 -1  -2  43  29  39  11  21 -14 -15   7 -22  48 -31  10   6
-22   3  -8  -3   7 -18 -30 -49  21   2 -18   8  24 -20  -1
=>
 -1 -20  24   8 -18   2  21 -49 -30 -18   7  -3  -8   3 -22
  6  10 -31  48 -22   7 -15 -14  21  11  39  29  43  -2  -1

 38  41
 37 -19
 24 -12
-20   8
 36  -9
 -7 -19
 37  43
 -1  21
-28 -18
=>
-18 -28
 21  -1
 43  37
-19  -7
 -9  36
  8 -20
-12  24
-19  37
 41  38

 17   5  -8  10  -7  38
 16  -1 -33 -22 -10   0
 30 -15 -40  -5  -1 -16
 49 -10   1  21   0  17
 19  -1 -35   5  32  19
=>
 19  32   5 -35  -1  19
 17   0  21   1 -10  49
-16  -1  -5 -40 -15  30
  0 -10 -22 -33  -1  16
 38  -7  10  -8   5  17

  8 -17 -36 -26  27
-17 -11  37  15 -34
-11   1  39 -20  -6
 13  -1  13 -23   2
 26  10  39 -28   4
=>
  4 -28  39  10  26
  2 -23  13  -1  13
 -6 -20  39   1 -11
-34  15  37 -11 -17
 27 -26 -36 -17   8

 17 -36   6  26  28 -10  31  14 -13  -7
 10  -8  10 -15   0 -22  40  24 -11   4
  3 -29   1  18  23  -6  20   8  -9  -5
 11  22  32 -31 -23 -27  19  31  14  16
 11 -21  12   9  12 -16  25  19  -9  -5
-51 -33 -22 -21   8   5 -18 -23 -26  13
-44 -32 -21 -27   6   1  -8 -19 -27  18
-20  -7 -23  -3   3  22 -26 -22 -23  -9
=>
 -9 -23 -22 -26  22   3  -3 -23  -7 -20
 18 -27 -19  -8   1   6 -27 -21 -32 -44
 13 -26 -23 -18   5   8 -21 -22 -33 -51
 -5  -9  19  25 -16  12   9  12 -21  11
 16  14  31  19 -27 -23 -31  32  22  11
 -5  -9   8  20  -6  23  18   1 -29   3
  4 -11  24  40 -22   0 -15  10  -8  10
 -7 -13  14  31 -10  28  26   6 -36  17

-23  18 -12  13 -20
-21  16  33 -45  -2
 18 -33  -9   7   4
=>
  4   7  -9 -33  18
 -2 -45  33  16 -21
-20  13 -12  18 -23
---
 29  -2
 49 -45
 -7 -12
-23  -9
 -1   2
=>
 29  -2
 49 -45
 -7 -12

 -6 -10   0 -13   3
 -3 -49 -45  19 -15
 16  13  -9  19 -10
-39 -15  19 -19  11
  6  -6 -11   2  -6
=>
 -6 -10
 -3 -49
 16  13

  8   7
 -1 -44
  1  25
-27 -23
 -7 -55
=>
  8   7
 -1 -44
  1  25

  3 -11 -11 -45
  4   9   7  -2
 14  10 -13   3
=>
  3 -11
  4   9
 14  10

-23 -35  21   8 -17
 33 -26   7   6  11
  0  13  27  11 -18
-16  -9 -28   7  20
 16  26  -7  -3  46
=>
-23 -35
 33 -26
  0  13

-52  50  14
-31  38   9
 39 -10 -24
-38   1  20
=>
-52  50
-31  38
 39 -10
